Below is a small trained network, with its code and all its weights. Each question gives an input and a target symbol and asks what happens when units are switched off, that is, made to give their printed mean instead of their output.

import numpy as np


def w(rows, s, z=0):
    codes = np.array(rows[::2]) - 128.0
    scale = np.full(codes.shape[1], s)
    scale[-1] = z or s
    return codes * scale


def f(y):
    return y / 2 * (1 + np.tanh(0.7978845608 * (y + 0.044715 * y**3)))


def softmax(a):
    e = np.exp(a - a.max(-1, keepdims=True))
    return e / e.sum(-1, keepdims=True)


def log_softmax(a):
    a = a - a.max(-1, keepdims=True)
    return a - np.log(np.exp(a).sum(-1, keepdims=True))


def net(x, mask):
    ids = ['ΘΞΠΦΩαβεμστ'.index(c) for c in x.split()]
    T = len(ids)
    res = E[ids] + P[:T]
    u = 0
    for l in range(2):
        r = res
        for j in range(2):
            rows = slice(3 * j, 3 * j + 3)
            q, k, v = (r @ M[l][rows].T for M in (Q, K, V))
            z = softmax(np.where(np.tri(T) > 0, q @ k.T / 3**0.5, -1e9)) @ v
            o = O[l][rows]
            res = res + np.where(mask[u + j], z, o[:, -1]) @ o[:, :-1]
        u += 2
        y = f(res @ A[l][:, :-1].T + A[l][:, -1])
        res = res + np.where(mask[u : u + 16], y, B[l][:, -1]) @ B[l][:, :-1]
        u += 16
    return log_softmax(res[-1] @ U[:, :-1].T + U[:, -1])


Q, K, V, O, A, B = {}, {}, {}, {}, {}, {}
E = w([
[2,228,110],'Θ',
[123,108,181],'Ξ',
[125,79,115],'Π',
[138,104,86],'Φ',
[153,179,106],'Ω',
[145,138,101],'α',
[147,128,135],'β',
[154,161,135],'ε',
[153,193,163],'μ',
[135,149,184],'σ',
[120,72,162],'τ',
],0.0091)
P = w([
[222,143,153],'0',
[191,158,155],'1',
[254,156,147],'2',
[156,165,150],'3',
[145,185,144],'4',
[28,224,127],'5',
],0.00072)
Q[0] = w([
[55,190,200],'0.h1',
[88,151,135],'0.h1',
[251,166,206],'0.h1',
[254,148,146],'0.h2',
[20,135,89],'0.h2',
[144,230,126],'0.h2',
],0.011)
K[0] = w([
[32,145,9],'0.h1',
[68,152,120],'0.h1',
[225,5,17],'0.h1',
[2,246,87],'0.h2',
[229,8,203],'0.h2',
[6,31,110],'0.h2',
],0.0093)
V[0] = w([
[146,122,132],'0.h1',
[155,120,133],'0.h1',
[250,95,148],'0.h1',
[55,149,118],'0.h2',
[124,129,128],'0.h2',
[230,97,140],'0.h2',
],0.013)
O[0] = w([
[111,131,125,146],'0.h1',
[101,132,124,155],'0.h1',
[6,146,107,255],'0.h1',
[202,94,128,52],'0.h2',
[133,125,128,125],'0.h2',
[23,175,127,227],'0.h2',
],0.012,0.00088)
A[0] = w([
[124,130,122,156],'0.n1',
[135,115,133,207],'0.n2',
[125,114,129,66],'0.n3',
[31,170,234,175],'0.n4',
[181,102,104,200],'0.n5',
[5,75,56,198],'0.n6',
[123,107,129,140],'0.n7',
[96,141,78,150],'0.n8',
[133,142,128,102],'0.n9',
[121,85,158,229],'0.n10',
[116,109,105,9],'0.n11',
[90,223,121,141],'0.n12',
[49,103,206,156],'0.n13',
[118,148,114,83],'0.n14',
[103,11,125,131],'0.n15',
[121,96,156,216],'0.n16',
],0.013,0.0015)
B[0] = w([
[121,131,123,132],'0.n1',
[120,105,132,133],'0.n2',
[146,123,127,120],'0.n3',
[53,55,217,253],'0.n4',
[130,58,170,136],'0.n5',
[213,121,4,200],'0.n6',
[143,109,118,126],'0.n7',
[133,186,72,148],'0.n8',
[128,139,140,128],'0.n9',
[142,66,131,137],'0.n10',
[164,149,128,116],'0.n11',
[64,215,162,199],'0.n12',
[138,43,165,192],'0.n13',
[124,161,122,132],'0.n14',
[225,85,188,125],'0.n15',
[135,79,127,137],'0.n16',
],0.022,0.0071)
Q[1] = w([
[9,95,104],'1.h1',
[113,56,199],'1.h1',
[135,174,105],'1.h1',
[120,175,254],'1.h2',
[79,174,110],'1.h2',
[2,232,19],'1.h2',
],0.0082)
K[1] = w([
[51,156,124],'1.h1',
[115,90,185],'1.h1',
[135,159,113],'1.h1',
[83,143,210],'1.h2',
[97,138,111],'1.h2',
[35,160,2],'1.h2',
],0.012)
V[1] = w([
[140,132,133],'1.h1',
[209,155,158],'1.h1',
[82,114,109],'1.h1',
[211,130,254],'1.h2',
[123,128,118],'1.h2',
[137,129,143],'1.h2',
],0.0094)
O[1] = w([
[116,127,114,110],'1.h1',
[52,122,35,2],'1.h1',
[177,135,185,195],'1.h1',
[1,35,13,161],'1.h2',
[140,137,140,123],'1.h2',
[114,115,117,132],'1.h2',
],0.0069,0.0096)
A[1] = w([
[153,254,71,70],'1.n1',
[136,127,135,103],'1.n2',
[127,140,218,149],'1.n3',
[150,207,182,254],'1.n4',
[139,226,80,146],'1.n5',
[86,164,157,57],'1.n6',
[246,62,104,29],'1.n7',
[128,171,117,107],'1.n8',
[206,178,182,226],'1.n9',
[119,128,83,162],'1.n10',
[63,176,174,102],'1.n11',
[40,192,183,98],'1.n12',
[100,129,70,137],'1.n13',
[59,214,142,21],'1.n14',
[112,111,123,112],'1.n15',
[157,60,205,166],'1.n16',
],0.0087,0.0036)
B[1] = w([
[251,59,174,186],'1.n1',
[127,123,119,129],'1.n2',
[69,182,101,244],'1.n3',
[76,179,205,207],'1.n4',
[193,74,179,174],'1.n5',
[174,140,90,168],'1.n6',
[179,120,23,177],'1.n7',
[152,103,130,143],'1.n8',
[43,182,199,203],'1.n9',
[153,160,152,142],'1.n10',
[143,151,40,208],'1.n11',
[157,151,7,230],'1.n12',
[163,166,165,148],'1.n13',
[221,166,107,164],'1.n14',
[138,129,148,148],'1.n15',
[87,42,164,249],'1.n16',
],0.022,0.018)
U = w([
[190,2,123,97],'Θ',
[236,65,167,115],'Ξ',
[28,107,58,158],'Π',
[188,211,131,189],'Φ',
[74,48,222,122],'Ω',
[253,111,18,104],'α',
[42,151,205,91],'β',
[141,208,40,16],'ε',
[66,217,130,82],'μ',
[138,118,153,254],'σ',
[109,123,243,114],'τ',
],0.0027,0.0068)

Each question gives the input, a string of symbols that net reads in full, and the target symbol t.
The units are the heads (3 rows each of Q, K, V and O) and the neurons (one row each of A and B). Each row of codes is followed by its name. A weight is (code - 128) times the scale printed after its matrix; where a second scale follows, it is the last column's (O, A, B and U).
mask holds one flag per unit, layer by layer, with each layer's heads first. A switched-off unit (its flag False) gives its mean, the last column of its rows in O or B, instead of its output. The means were averaged over made-up inputs and are rounded, as every weight is.
A unit's drop is (log p(t) with every unit on - log p(t) with that unit switched off) / (log p(t) with every unit on - log p(t) with every unit switched off).
k most important neurons: the k neurons with the biggest drops, biggest first
top k neurons in layer l: the k neurons of layer l with the biggest drops, biggest first
heads that matter: for each layer, one digit per head in row order, 1 if its drop is at least 0.15 and else 0, layers parted by /
input β σ σ Ω ε, target μ: heads that matter => 00 / 01
input ε Ω σ Ω Π Ξ, target Ω: heads that matter => 00 / 00
input σ Ξ Θ β, target Θ: heads that matter => 01 / 00
input τ Θ α, target Θ: heads that matter => 01 / 00
input Φ Ω σ Θ Π, target Θ: top 2 neurons in layer 0 => (0.n6; 0.n4)
input Π σ Φ Θ Ξ, target Θ: top 3 neurons in layer 1 => (1.n3; 1.n9; 1.n4)
input σ β σ α, target τ: top neuron in layer 0 => (0.n6)
input σ μ Φ σ Θ σ, target Θ: heads that matter => 11 / 01
input β σ Π, target α: top 3 neurons in layer 0 => (0.n6; 0.n15; 0.n12)
input τ σ σ Π σ τ, target Θ: top 4 neurons in layer 0 => (0.n6; 0.n15; 0.n12; 0.n13)
input Ω σ Φ, target Ξ: top 3 neurons in layer 0 => (0.n4; 0.n6; 0.n13)
input σ Π Π ε, target μ: heads that matter => 00 / 11
input Ω σ Θ σ, target Θ: heads that matter => 01 / 00
input τ σ μ, target ε: most important neuron => (0.n12)
input σ σ σ Ω Ω, target Φ: heads that matter => 00 / 01
input Ω Θ Ω, target Θ: top 4 neurons in layer 0 => (0.n5; 0.n6; 0.n12; 0.n4)
input τ σ Ω σ β, target β: heads that matter => 00 / 01
input β α σ Ω μ μ, target ε: 3 most important neurons => (0.n6; 0.n12; 1.n12)
input σ σ α, target τ: 2 most important neurons => (1.n9; 0.n4)
input Φ Ω τ Π Ω τ, target Θ: most important neuron => (0.n6)
